The symbols move the items like this.
* | γ ζ ξ σ τ
Z409 | Z658 Z999 Z799 Z39 Z857
Z726 | Z560 Z611 Z446 Z636 Z699
Z954 | Z959 Z14 Z849 Z986 Z818
Z259 | Z990 Z174 Z748 Z354 Z191
Z31 | Z472 Z569 Z40 Z412 Z983
Z684 | Z104 Z472 Z939 Z600 Z629
Z728 | Z247 Z799 Z530 Z592 Z784
Z388 | Z603 Z939 Z731 Z611 Z636
Z168 | Z907 Z607 Z456 Z156 Z863
Z140 | Z589 Z863 Z502 Z187 Z569
Z932 | Z46 Z592 Z551 Z784 Z14
Z748 | Z259 Z261 Z191 Z990 Z607
Z213 | Z629 Z983 Z272 Z939 Z611
Z832 | Z485 Z816 Z92 Z155 Z30
Z30 | Z92 Z766 Z18 Z832 Z174
Z456 | Z168 Z683 Z863 Z907 Z565
Z309 | Z261 Z832 Z714 Z174 Z354
Z551 | Z932 Z247 Z14 Z46 Z310
Z174 | Z18 Z155 Z261 Z30 Z309
Z602 | Z816 Z986 Z766 Z818 Z844
Z191 | Z748 Z309 Z607 Z259 Z683
Z39 | Z427 Z320 Z658 Z610 Z409
Z784 | Z530 Z581 Z46 Z728 Z932
Z187 | Z88 Z168 Z589 Z49 Z140
Z354 | Z714 Z30 Z990 Z309 Z259
Z265 | Z841 Z259 Z156 Z683 Z907
Z272 | Z213 Z600 Z611 Z629 Z603
Z49 | Z565 Z156 Z88 Z863 Z187
Z264 | Z569 Z88 Z184 Z502 Z991
Z104 | Z600 Z412 Z684 Z983 Z939
Z600 | Z983 Z991 Z104 Z40 Z684
Z990 | Z354 Z18 Z259 Z714 Z748
Z565 | Z863 Z265 Z49 Z456 Z88
Z530 | Z728 Z857 Z784 Z247 Z46
Z40 | Z31 Z264 Z983 Z472 Z600
Z261 | Z174 Z485 Z309 Z18 Z714
Z844 | Z766 Z954 Z155 Z602 Z485
Z560 | Z636 Z272 Z726 Z731 Z446
Z629 | Z939 Z40 Z213 Z684 Z272
Z603 | Z611 Z684 Z388 Z272 Z731
Z46 | Z784 Z952 Z932 Z530 Z551
Z952 | Z581 Z39 Z592 Z857 Z247
Z914 | Z999 Z446 Z610 Z98 Z427
Z14 | Z551 Z728 Z310 Z932 Z566
Z610 | Z914 Z699 Z427 Z999 Z39
Z310 | Z14 Z530 Z566 Z551 Z123
Z939 | Z684 Z31 Z629 Z104 Z213
Z999 | Z98 Z726 Z914 Z320 Z610
Z592 | Z952 Z658 Z247 Z581 Z728
Z88 | Z49 Z907 Z187 Z565 Z589
Z155 | Z844 Z849 Z485 Z766 Z832
Z983 | Z40 Z184 Z600 Z31 Z104
Z502 | Z140 Z565 Z569 Z589 Z264
Z799 | Z409 Z914 Z857 Z658 Z581
Z766 | Z602 Z959 Z844 Z816 Z155
Z412 | Z991 Z140 Z472 Z184 Z31
Z816 | Z818 Z123 Z602 Z849 Z766
Z986 | Z123 Z932 Z959 Z566 Z954
Z907 | Z156 Z191 Z168 Z265 Z456
Z658 | Z39 Z98 Z409 Z427 Z799
Z427 | Z610 Z609 Z39 Z914 Z658
Z472 | Z412 Z502 Z31 Z991 Z40
Z699 | Z446 Z388 Z609 Z726 Z320
Z609 | Z699 Z731 Z320 Z446 Z98
Z589 | Z187 Z456 Z140 Z88 Z502
Z569 | Z502 Z49 Z264 Z140 Z184
Z683 | Z607 Z354 Z841 Z191 Z265
Z581 | Z857 Z427 Z952 Z799 Z592
Z611 | Z272 Z104 Z603 Z213 Z388
Z731 | Z388 Z629 Z636 Z603 Z560
Z636 | Z731 Z213 Z560 Z388 Z726
Z991 | Z184 Z589 Z412 Z264 Z472
Z841 | Z683 Z990 Z265 Z607 Z156
Z247 | Z592 Z409 Z728 Z952 Z530
Z18 | Z30 Z844 Z174 Z92 Z261
Z446 | Z726 Z603 Z699 Z560 Z609
Z714 | Z309 Z92 Z354 Z261 Z990
Z92 | Z832 Z602 Z30 Z485 Z18
Z863 | Z456 Z841 Z565 Z168 Z49
Z857 | Z799 Z610 Z581 Z409 Z952
Z849 | Z954 Z310 Z818 Z959 Z816
Z485 | Z155 Z818 Z832 Z844 Z92
Z123 | Z566 Z46 Z986 Z310 Z959
Z607 | Z191 Z714 Z683 Z748 Z841
Z320 | Z609 Z636 Z98 Z699 Z999
Z98 | Z320 Z560 Z999 Z609 Z914
Z184 | Z264 Z187 Z991 Z569 Z412
Z566 | Z310 Z784 Z123 Z14 Z986
Z818 | Z849 Z566 Z816 Z954 Z602
Z156 | Z265 Z748 Z907 Z841 Z168
Z959 | Z986 Z551 Z954 Z123 Z849

The rows follow the links: the fewer symbols apart two items are, the more alike their rows tend to be.

Each row is also shifted at random along 7 hidden directions that mean nothing.

Name the item of each row.
(280, 30, 89, 100, 46, -44, 37, -40, 29, 124, 133, -43, -69, 61, 10, -54, 93, 77, 7, -51, 45, 37, -43, -46, -17, -22, -39, -48, 0, -37, 102, 68, -95, -107, 8, -114, 162, 60, -33, 90, 66, 15, -37, 33, -69, -46, -115, 103, -23, -27, -86, -26, -76, -8, 133, 131, -132, 118, -56, -41, -66, -107, 60, 3, 112, -31, 82, -53, -26, 34): Z748
(341, -49, 93, -208, 13, -10, -131, 39, 45, 75, 63, 39, -40, -4, 58, -34, -21, 151, -34, 19, -48, 27, 40, 53, -5, 33, 172, -191, 14, -5, -55, 30, 11, 76, -116, -21, -107, 32, -8, -95, 88, -76, -112, -20, -35, 9, 103, 4, 110, -7, -43, 132, -86, 1, 142, 70, 43, -19, -34, -58, -29, -182, -33, 29, 0, 140, 70, -70, -21, 28): Z907
(304, 33, -52, 66, -7, 55, 66, 140, -23, -29, -163, 29, 12, -73, -1, 101, -86, -77, 52, -100, -107, 20, 104, -11, 31, 15, -3, 165, 60, 43, -99, -25, 79, 11, -51, 51, -17, -147, 101, -34, -79, -2, 46, -54, 2, 6, 42, -20, 58, 63, -11, -78, 133, 16, -111, -56, 111, -61, 63, -135, 0, 233, -66, -22, -102, -89, 13, 74, 91, 56): Z818
(103, 11, 13, 44, -35, -97, -150, -191, -6, -43, -75, -189, 85, -158, -108, 106, 13, 34, -87, -50, -71, -40, -143, -150, -110, -112, 28, 109, -73, 72, 11, -182, -1, -38, -2, -75, 219, 297, 77, 226, 37, 31, -67, 101, -18, -82, -159, 216, -89, -6, -44, -139, 79, -46, 123, 32, -71, 171, -4, -128, 10, 251, -27, 164, 202, -48, -97, -38, 96, 93): Z456
(-60, -34, 47, 87, 120, 73, 45, -106, 83, -15, -7, 81, -43, -18, 10, -108, 30, -115, -124, 59, 64, -63, -18, -67, 76, -41, -150, -46, -52, 15, 25, -33, -69, 59, 71, -80, 36, 52, -7, 28, 54, 64, 25, -18, 20, 67, -18, -60, -72, -81, -22, -71, -46, -95, -74, -51, -173, -40, 116, 53, -25, 62, 31, 29, -127, -45, -56, 25, 48, -20): Z446
(81, 48, -86, -102, -69, -39, -13, 74, -226, 13, 139, -100, 55, 0, 92, -5, -133, 155, 167, -8, -70, -17, -31, 34, -52, 141, 59, 48, 54, -11, 40, 59, 101, -95, 37, 42, 117, -57, -37, -40, -137, -92, 6, 49, 60, -14, -69, 74, 32, 28, -32, 93, 100, 48, 64, -3, 52, 54, -55, -37, 51, -13, 17, -102, 237, 6, 83, 12, -42, 50): Z602
(-193, -29, -50, 36, -76, -54, 118, 149, -34, -20, -26, 39, -27, 45, 36, 53, 5, -36, 37, -23, -1, 35, 51, 39, 64, 49, 26, 47, 83, 27, -73, 7, 47, -30, 7, 46, -52, -101, 71, -86, -44, 39, -5, -56, 13, 16, 10, 34, 6, -9, -13, -85, 12, 44, -71, -28, 97, -72, -29, -18, 16, 14, 32, -26, -63, 27, -31, 4, 9, -45): Z784
(-185, 11, -97, -44, -116, -56, 11, -122, 40, 5, -123, -14, 40, -18, -20, -8, -76, -27, 17, 3, -30, -51, -29, 36, -41, -31, 85, 85, -80, 33, -53, -83, -44, 87, -74, 31, 12, 116, -49, 103, 66, -52, 45, -64, 102, -13, -11, 98, -119, -16, 14, -153, 98, -41, -37, -27, -51, 12, 56, 26, 13, 171, 26, 84, 72, -111, 1, 0, 89, -14): Z844
(-9, -73, 107, -14, 97, 34, 25, -97, 82, -19, -87, 181, -60, 53, 16, -44, 117, -92, -42, 123, 142, 30, 122, 60, 31, -13, -35, -62, -76, -12, -28, -12, -119, 100, 19, -57, -17, 7, -81, -25, 99, 25, -8, -56, -49, 120, 71, -57, 0, -124, 86, 75, -113, -18, -77, 29, -50, -95, 7, 156, -52, -70, -82, -5, -155, 86, 14, -39, -25, -73): Z629
(-243, -71, 9, 223, -2, 4, 31, 43, 153, -108, -261, 8, 7, -69, -157, 178, 125, -207, -107, -98, 2, 46, 73, -104, 95, -150, -127, 167, 71, 70, -113, -99, -61, 33, 21, 26, -6, -19, 124, 93, 32, 177, 13, -36, -82, -21, 11, 21, -42, -10, 53, -181, 14, -33, -143, -2, 66, -58, 27, -90, 6, 210, -60, 35, -225, -82, -112, 25, 67, -12): Z939
(-150, -69, -7, -59, -34, -79, 79, 1, -6, 69, 27, 73, -88, 76, 75, -41, 37, 13, 41, 44, 60, 16, 22, 63, -26, -8, 69, -57, -70, 39, -12, -42, -47, -11, -45, -44, -43, 21, 5, -53, 67, -66, -29, -39, 68, 56, -24, 33, -36, -59, -63, -78, -68, 1, -7, -43, -56, -2, -12, 77, -35, -51, 13, 49, 15, 27, -30, -25, 37, -47): Z14
(-285, -34, -97, -103, -174, -160, -80, 85, 140, 69, 27, -14, -45, 87, 3, -53, -64, 43, -15, -54, -101, -14, 13, 72, 94, -116, 128, -88, 40, 98, -67, 7, -42, 112, -134, 84, -162, 51, 66, 22, 176, -57, -20, -105, 124, -6, 25, 45, -113, -68, -50, -143, -20, -62, 31, -61, -14, 7, 6, -44, 8, -19, 94, 58, 15, -61, -50, 19, 104, -51): Z816
(147, -40, 66, -114, -79, -54, -226, 88, 322, 106, 10, 24, -53, 53, -86, -41, 14, 26, -137, -127, -73, 3, 48, 15, 145, -186, 95, -218, 117, 31, -123, 40, -156, 199, -182, 95, -331, 36, 44, 17, 288, -14, -21, -103, 18, -37, 181, -123, -14, -15, -22, -56, -161, -104, 84, 7, 3, -42, 35, -130, 14, -232, 49, 20, -217, -32, -29, -19, 32, -106): Z140
(182, 73, -23, 63, 97, 114, 142, 92, -66, -11, 63, 79, -23, 56, 71, -72, -25, -61, 29, 50, 85, 46, 69, 48, 17, 40, -74, 4, -22, -88, 45, 88, 55, -43, 50, -9, -60, -136, -5, -104, -76, 5, 49, 10, -31, 62, 14, -134, 64, 17, 10, 66, -31, 44, -56, -29, 48, -62, 7, 81, -39, -58, 2, -73, -81, 24, 13, 31, -48, -20): Z857
(201, 31, -30, 49, 119, 79, 26, 26, -140, -152, -43, 13, 65, -123, 50, 30, -55, -67, 16, 83, 64, 45, 121, -59, -20, -18, -130, 172, 5, -15, -59, -86, 76, -19, 123, -75, 221, 42, 37, 2, -110, 30, -6, 120, -57, 124, -128, 35, 30, -92, -6, 16, 89, -17, -14, -7, 61, -48, 1, -20, -45, 202, -154, -73, 43, 49, -47, 12, 33, 39): Z699
(143, 28, 73, 90, 88, 111, -59, -47, 6, 64, 72, -71, 23, -50, -57, -3, 25, 15, 8, -89, -34, -92, -140, -136, -3, 57, -149, -21, 101, -57, 125, 95, -53, -77, 95, 29, 70, -99, -103, 71, -110, 52, 62, 65, -26, -108, 28, -89, 47, 131, 8, 80, 9, -31, -6, 31, -112, 60, 57, -64, 70, -96, 73, -102, -35, -130, 104, 37, -101, 19): Z502
(100, 37, 15, -6, -8, 1, -171, 114, 108, 45, 112, -116, 33, -33, -92, 36, -3, 94, -38, -124, -72, 34, -65, -86, 66, -108, -3, -57, 180, -43, -11, 67, -13, -17, -21, 82, -110, -12, 45, 28, 29, 34, -30, 78, -42, -109, 1, -48, 35, 91, -63, 8, -58, -48, 140, 51, 55, 27, -42, -190, 26, -185, 59, -55, -18, -23, 5, -11, -53, -37): Z264
(-184, -94, 25, 37, 117, 39, 25, -37, 32, -5, -74, 77, -65, -47, 14, -7, 55, -14, -23, 47, 10, 67, 154, -24, -39, -70, -33, 53, -78, 13, -25, -43, -44, 47, -25, -114, 170, 34, -7, 58, 59, -45, -24, 34, -111, 85, -57, 88, 19, -107, -42, 6, 15, -41, 26, 74, -36, 9, -5, -4, -111, 141, -148, 48, 47, 13, 50, -23, 71, 128): Z168
(-232, -36, -61, -9, -42, -62, 41, -72, -12, 25, -30, 34, -26, 34, 26, -54, -39, -23, 34, 19, -54, -67, -16, 48, 5, 4, 13, 2, -88, 70, 45, -16, -15, 31, -38, 14, 18, -7, -22, 23, 21, -59, 47, -77, 106, 18, 8, 41, -90, -26, 2, -50, 51, -43, -89, -80, -96, 10, 72, 76, 15, 140, 34, 60, 39, -84, 11, 56, 71, 27): Z849
(-111, -84, 26, -33, -46, -43, -150, 178, 106, 33, -5, -37, -24, -26, -55, 80, -7, 54, -63, -155, -167, 13, 44, -52, 72, -61, 46, -63, 147, 102, -77, 32, 35, 37, -100, 63, -125, -77, 135, -28, 63, 5, -53, -20, -45, -56, 92, -27, 67, 38, -46, 21, -18, -12, 50, 11, 106, 1, 1, -182, 40, -43, -14, 8, -87, -10, -22, 12, 25, 74): Z863
(-249, 40, -104, 72, -95, -107, 66, 117, -113, -71, 89, -117, 42, 31, 0, 42, -19, 27, 50, -14, 1, 55, -48, 1, 32, -21, -11, 94, 75, 7, 17, 19, 111, -119, 75, 20, 68, 21, 97, 12, -77, 60, -26, 42, 21, -31, -167, 120, -64, -30, -36, -87, 40, 49, 36, -19, 88, 43, -101, -35, 14, 56, 50, -23, 146, 30, -80, 12, 4, -24): Z247
(-358, 4, -63, 66, -89, -60, 121, -33, -54, -30, -24, -24, 19, 63, 4, -12, 8, -45, 13, 11, -6, -72, -128, 32, 33, 103, -24, 28, -6, 39, 58, 16, 38, -40, 71, 41, 4, -24, -17, -9, -90, 74, 41, -82, 94, -33, -22, 52, -109, 18, 42, -61, 48, 29, -117, -61, -36, -17, 13, 93, 69, 56, 132, 15, 16, -42, -33, 36, -19, -56): Z728
(-441, -117, 22, 175, -2, -15, 55, -25, 122, 52, -126, 14, -79, -27, -80, 65, 106, -50, -55, -105, -97, -29, -66, -97, 67, -27, -53, 32, 67, 50, 31, -1, -53, -23, -15, 18, 25, -122, 24, 63, -18, 81, 10, -63, -29, -120, 18, 83, -46, 93, -40, -140, 35, -52, -92, 41, -76, -9, 59, -78, 18, 92, 88, 65, -98, -141, 60, 37, 31, 64): Z841
(-65, 33, 20, 69, -1, 36, -17, -142, 66, -93, -100, -47, 74, -59, -96, 37, 23, -66, -131, 19, 21, -39, -74, -36, -16, -21, -33, 34, -64, -19, 12, -50, -1, 74, 28, -7, 28, 132, -9, 98, 19, 90, 3, 1, -53, -31, 14, 19, -62, 2, 86, -22, 26, -10, -22, 19, 4, 0, 18, 27, 17, 104, 14, 82, -19, -6, -56, -27, -8, 15): Z40
(97, -6, 6, -182, -37, -59, -171, 106, 19, -56, 102, -7, 10, -7, 50, -35, -55, 96, -42, 38, -35, 28, 8, 34, 96, -58, 77, -141, 85, 48, -86, -6, 67, 65, -20, 53, -168, 46, 97, -103, 51, -12, -83, 9, 51, 51, 36, -28, 23, -54, -46, 52, -83, -41, 88, -53, 87, -81, -31, -62, 21, -121, 6, -20, -24, 165, -94, -18, 11, -63): Z726
(-68, 23, -75, -37, -66, 21, -28, 2, -43, -98, -102, -21, 111, -76, -35, 92, -71, -82, 31, 5, 5, -47, -12, -4, -15, 20, -2, 116, 31, 33, -84, -108, 33, 35, 32, 93, -56, 12, 8, -9, -69, 23, 55, 14, 78, 24, 24, -52, -16, 24, 59, -59, 81, 7, -90, -102, 67, -55, 46, 1, 84, 90, -29, -42, -54, -31, -94, 38, 24, -66): Z914
(-73, -27, -14, -45, 7, 107, -75, 186, 60, -49, -120, 53, 21, -47, -32, 97, -54, -16, 51, -68, -92, 63, 158, 26, 90, 2, -1, 52, 168, -42, -95, 75, 50, 86, -50, 161, -160, -255, -2, -92, -79, -3, 47, -11, -55, -5, 179, -123, 140, 89, 74, 145, 60, -3, -78, 8, 201, -140, 4, -93, 30, -29, -96, -135, -175, 9, 104, 50, -41, 15): Z569
(202, 91, 7, 24, 36, 97, -38, -39, -127, -133, -48, -88, 144, -128, -39, 103, -52, 15, -10, 20, -12, 9, -54, -48, -68, 86, -18, 113, 31, -81, 6, -6, 140, -44, 85, 12, 95, 13, -14, 14, -174, 67, -14, 96, -89, -44, -24, 8, 84, 92, 81, 141, 107, 67, 29, 43, 145, -4, -48, -43, 20, 73, -62, -33, 84, 69, 17, -12, -88, 66): Z31

From each start, follow one symbol. Which item do you reach?
Answer with the item's name.
new walk
(-131, -64, 73, 165, 69, 13, 92, -89, 69, 94, -30, 6, -85, 7, -28, -5, 106, 1, -29, -57, -20, -29, -78, -89, 18, 12, -85, 0, 24, -5, 92, 35, -87, -74, 26, -65, 126, -63, -46, 82, -25, 58, 17, -15, -46, -92, -36, 88, -34, 57, -66, -66, 4, -38, -33, 85, -162, 40, 40, -22, -8, 26, 77, 29, -28, -107, 102, 0, -7, 62)
ξ	Z841
new walk
(-21, 65, -40, 114, 7, -30, 99, 127, -45, 8, 159, -41, -19, 77, 31, -56, 8, 7, -6, -23, 46, 52, -21, -2, 60, -41, -63, -2, 56, -32, 41, 83, 42, -93, 61, -25, 27, -14, 67, -21, -4, 54, -13, 30, -5, 2, -126, 11, -33, -40, -63, -62, -54, 34, 54, 13, 1, 31, -50, -6, -22, -70, 87, -40, 42, 0, -60, -1, -22, -39)
σ	Z581
new walk
(317, -40, 99, 87, 61, 49, -2, 86, 100, 100, -37, -4, -56, -62, -30, 54, 61, 29, -55, -142, -83, 16, -42, -104, 37, 8, -13, -40, 124, 0, -25, 32, 0, -39, -51, -14, -31, -99, 65, -24, -21, 56, -39, -3, -88, -111, 55, -8, 85, 123, -109, -46, -12, -12, 39, 65, 4, -7, 40, -188, -4, -56, 39, 16, -132, -56, 68, -11, -10, 52)
τ	Z907
new walk
(109, 15, -4, -146, -65, -82, 59, -116, -193, 11, 65, 14, 18, 36, 104, -28, -30, 84, 116, 137, 87, -24, -69, 90, -116, 160, 108, -30, -104, 2, 21, -61, 27, -44, 29, -47, 91, 102, -81, -55, -62, -71, -29, 1, 91, 48, -52, 105, -25, -53, 15, 43, 0, 63, 29, -10, -38, 5, -55, 142, 22, -47, 3, 11, 179, 128, 12, -50, -26, -55)
σ	Z784
new walk
(-329, -54, 11, -103, 42, 63, -57, -43, 112, 4, 22, 114, -34, 49, 12, -90, 0, 23, -25, 91, 42, 39, 90, 88, 54, -26, 27, -93, -16, -88, -9, 79, -68, 143, -38, 24, -117, -50, -130, -21, 77, -49, 22, -23, -29, 54, 102, -92, 19, -49, 71, 144, -65, -46, -10, 47, -7, -85, -4, 107, -57, -139, -34, -40, -66, 52, 97, -14, -56, -16)
ζ	Z187
new walk
(203, -14, 103, -87, 23, 5, -132, -120, -48, 95, 145, -78, 5, -5, 12, -77, -7, 122, -43, -25, -67, -133, -152, -57, -60, 108, -7, -161, -20, 40, 129, 56, -23, -22, 14, -37, 71, 70, -83, 34, -9, -25, -27, 14, 8, -52, 47, -26, 27, 32, -6, 157, -32, -3, 82, 28, -139, 107, 32, 8, 69, -130, 65, 2, 92, -28, 50, -14, -73, 76)
τ	Z88
new walk
(488, 124, -3, 91, 57, 84, 65, -114, 96, -45, -142, 43, 47, -42, -49, -23, -24, -164, -94, 29, 91, -9, -40, 9, -15, -68, -25, 55, -124, -41, -29, -82, -25, 52, -13, -26, -119, 94, 27, 36, 54, 44, 57, -28, 28, 11, 25, -106, -52, 46, 30, -151, 14, -15, -69, -67, -32, -38, 94, 41, -28, 109, 11, 105, -139, -51, -100, 10, 64, -88)
γ	Z409
new walk
(-7, 0, 30, -14, -71, -95, 63, -89, 0, 106, 128, -29, -35, 102, 34, -92, 46, 29, -16, 15, 50, -89, -201, -4, -5, 79, 32, -135, -28, 17, 58, 1, -75, -65, 29, -45, -17, 108, -44, -13, 52, 20, -26, -60, 112, -48, -39, 38, -101, -11, -56, -117, -86, -4, 29, -20, -177, 42, 22, 68, 62, -158, 190, 48, 29, -18, -45, -44, -28, -107)
γ	Z784
new walk
(187, 56, 35, 66, 0, 58, 161, -23, -131, 39, 66, -5, -4, 51, 63, -39, -9, -17, 37, -11, 29, -111, -168, -18, -9, 231, -60, -34, 16, -22, 95, 74, 45, -118, 105, -1, 40, -91, -68, -78, -161, 69, 34, -54, 55, -52, 16, -47, -11, 83, 12, 19, 12, 68, -84, -22, -75, -14, 30, 67, 90, -84, 142, -52, -21, -48, 37, 6, -105, -41)
σ	Z247
new walk
(-127, -59, 4, 25, -33, -29, -125, 8, 177, 3, -107, -7, 0, -25, -106, 41, 28, -38, -81, -87, -76, -3, 77, -44, 49, -166, -14, 15, 48, 73, -80, -43, -109, 109, -78, 27, -30, 50, 41, 122, 159, 20, -3, -28, -26, -12, 35, 3, -46, -58, 11, -77, -19, -89, -4, 4, -8, 12, 33, -91, -5, 69, -53, 24, -78, -78, -37, 17, 75, 19)
γ	Z88
new walk
(290, -10, 106, 82, 41, 32, 48, 19, 6, 106, 10, -1, -57, 3, -3, 18, 53, 59, 31, -93, -49, -13, -78, -56, 20, 114, -21, -44, 94, -24, 63, 94, -19, -86, 15, -11, 43, -142, -39, -23, -83, 48, -18, -18, -61, -100, 49, 13, 64, 109, -43, 39, 1, 22, 1, 91, -40, 12, 7, -84, 14, -95, 79, -42, -54, -46, 140, -3, -69, 42)
τ	Z841
new walk
(-91, -37, -42, -122, -90, -104, -2, 100, -108, 47, 91, -9, -29, 48, 81, 24, -12, 99, 111, 14, -25, 27, -13, 57, -21, 52, 125, -53, 25, 53, -11, -14, 63, -77, -42, 26, -78, -55, 56, -120, -34, -84, -54, -1, 85, 12, -1, 34, 35, 17, -66, 9, -13, 46, 48, -62, 57, 11, -56, -1, 36, -84, 10, 12, 68, 89, -24, -9, -1, -27)
τ	Z123
new walk
(-32, -15, 63, -4, 3, -75, 18, -34, -18, 109, 140, -22, -80, 80, 26, -61, 70, 131, 41, -12, 10, 9, -54, 10, -14, 40, 23, -92, 20, -22, 103, 99, -68, -68, 16, -60, 113, 8, -72, 37, 24, -17, -44, 0, -28, -59, -58, 111, -18, -24, -42, 50, -60, 0, 101, 103, -101, 83, -64, 17, -23, -151, 61, -12, 135, 13, 122, -48, -62, 29)
γ	Z748
